[[127 124 126 128 120 133 125]
 [137 121 118 136 135 127 138]
 [133 133 127 121 126 131 125]
 [138 121 119 137 134 128 135]
 [136 124 137 127 116 149 131]
 [122 117 121 136 127 126 130]
 [128 134 120 124 129 124 125]
 [135 124 115 136 141 123 134]
 [118 121 121 140 126 126 130]
 [134 136 128 129 143 116 132]
 [115 129 145 117 111 136 115]
 [131 136 131 123 125 130 124]]
->
[[131 136 131 123 125 130 124]
 [115 129 145 117 111 136 115]
 [134 136 128 129 143 116 132]
 [118 121 121 140 126 126 130]
 [135 124 115 136 141 123 134]
 [128 134 120 124 129 124 125]
 [122 117 121 136 127 126 130]
 [136 124 137 127 116 149 131]
 [138 121 119 137 134 128 135]
 [133 133 127 121 126 131 125]
 [137 121 118 136 135 127 138]
 [127 124 126 128 120 133 125]]

[[119 139 130 138 128 121]
 [122 125 127 128 133 133]
 [135 143 148 129 130 126]
 [115 135 122 138 126 120]
 [122 138 132 136 128 122]
 [124 127 126 129 129 129]
 [116 123 141 123 150 150]
 [138 134 138 126 125 126]
 [115 129 119 136 128 124]
 [129 134 132 130 127 125]
 [145 120 124 119 121 128]
 [116 128 121 134 129 126]]
->
[[116 128 121 134 129 126]
 [145 120 124 119 121 128]
 [129 134 132 130 127 125]
 [115 129 119 136 128 124]
 [138 134 138 126 125 126]
 [116 123 141 123 150 150]
 [124 127 126 129 129 129]
 [122 138 132 136 128 122]
 [115 135 122 138 126 120]
 [135 143 148 129 130 126]
 [122 125 127 128 133 133]
 [119 139 130 138 128 121]]

[[104 120 109 151 122 129 135]
 [151 157 125 101 138 123 117]]
->
[[151 157 125 101 138 123 117]
 [104 120 109 151 122 129 135]]

[[126 123 141 110 138 140 110 133 138 101 133]
 [128 120 128 125 130 122 129 138 134 132 127]
 [131 145 124 136 127 134 127 111 118 132 133]
 [130 138 131 131 129 135 125 118 125 123 133]
 [132 126 129 130 133 123 128 134 134 134 134]
 [131 121 128 129 133 119 130 140 137 137 132]
 [126 135 134 121 129 142 118 117 124 110 129]]
->
[[126 135 134 121 129 142 118 117 124 110 129]
 [131 121 128 129 133 119 130 140 137 137 132]
 [132 126 129 130 133 123 128 134 134 134 134]
 [130 138 131 131 129 135 125 118 125 123 133]
 [131 145 124 136 127 134 127 111 118 132 133]
 [128 120 128 125 130 122 129 138 134 132 127]
 [126 123 141 110 138 140 110 133 138 101 133]]

[[120 150 134 134 137]
 [126 113 130 131 142]
 [127 124 123 122 112]]
->
[[127 124 123 122 112]
 [126 113 130 131 142]
 [120 150 134 134 137]]

[[143 128 137 139 117]
 [138 121 126 111 138]
 [143 120 127 110 138]
 [149 125 137 133 120]
 [112 127 118 115 141]
 [150 126 138 135 118]
 [145 126 136 133 121]
 [107 131 119 124 136]
 [106 130 117 120 138]
 [123 133 131 142 120]
 [137 122 127 114 136]
 [139 121 126 111 138]]
->
[[139 121 126 111 138]
 [137 122 127 114 136]
 [123 133 131 142 120]
 [106 130 117 120 138]
 [107 131 119 124 136]
 [145 126 136 133 121]
 [150 126 138 135 118]
 [112 127 118 115 141]
 [149 125 137 133 120]
 [143 120 127 110 138]
 [138 121 126 111 138]
 [143 128 137 139 117]]
---
[[111 150]
 [150 123]
 [137 111]
 [137 124]]
->
[[111 150]
 [150 123]
 [137 111]]

[[112 102 142]
 [140 148 128]
 [119 154 156]]
->
[[112 102]
 [140 148]
 [119 154]]

[[144 121 147]
 [127 151 115]
 [137 122 153]]
->
[[144 121]
 [127 151]
 [137 122]]

[[140 126 133 155 142]
 [125 132 115 118 118]
 [105 107 122 138 152]
 [140 129 138 122 121]
 [137 119 131 121 126]]
->
[[140 126]
 [125 132]
 [105 107]]

[[138 145 139 116 127]
 [141 138 141 113 130]
 [103 108 120 150 127]
 [136 147 134 112 132]
 [111 111 126 133 101]]
->
[[138 145]
 [141 138]
 [103 108]]

[[101 135 129 138 140]
 [113 143 111 139 128]
 [129 130 130 130 128]
 [118 142 110 139 125]
 [100 143 123 137 141]]
->
[[101 135]
 [113 143]
 [129 130]]

[[104 128 126 131 129]
 [128 128 123 128 127]
 [141 128 126 128 129]
 [129 128 108 129 128]
 [131 127 127 128 129]]
->
[[104 128]
 [128 128]
 [141 128]]

[[126 136 115 146]
 [123 152 132 111]
 [144 114 123 116]
 [148 147 142 102]
 [139 108 133 150]]
->
[[126 136]
 [123 152]
 [144 114]]

[[137 135 126 109]
 [144 138 149 114]
 [145 118 129 128]
 [139 141 131 128]
 [144 113 130 128]]
->
[[137 135]
 [144 138]
 [145 118]]
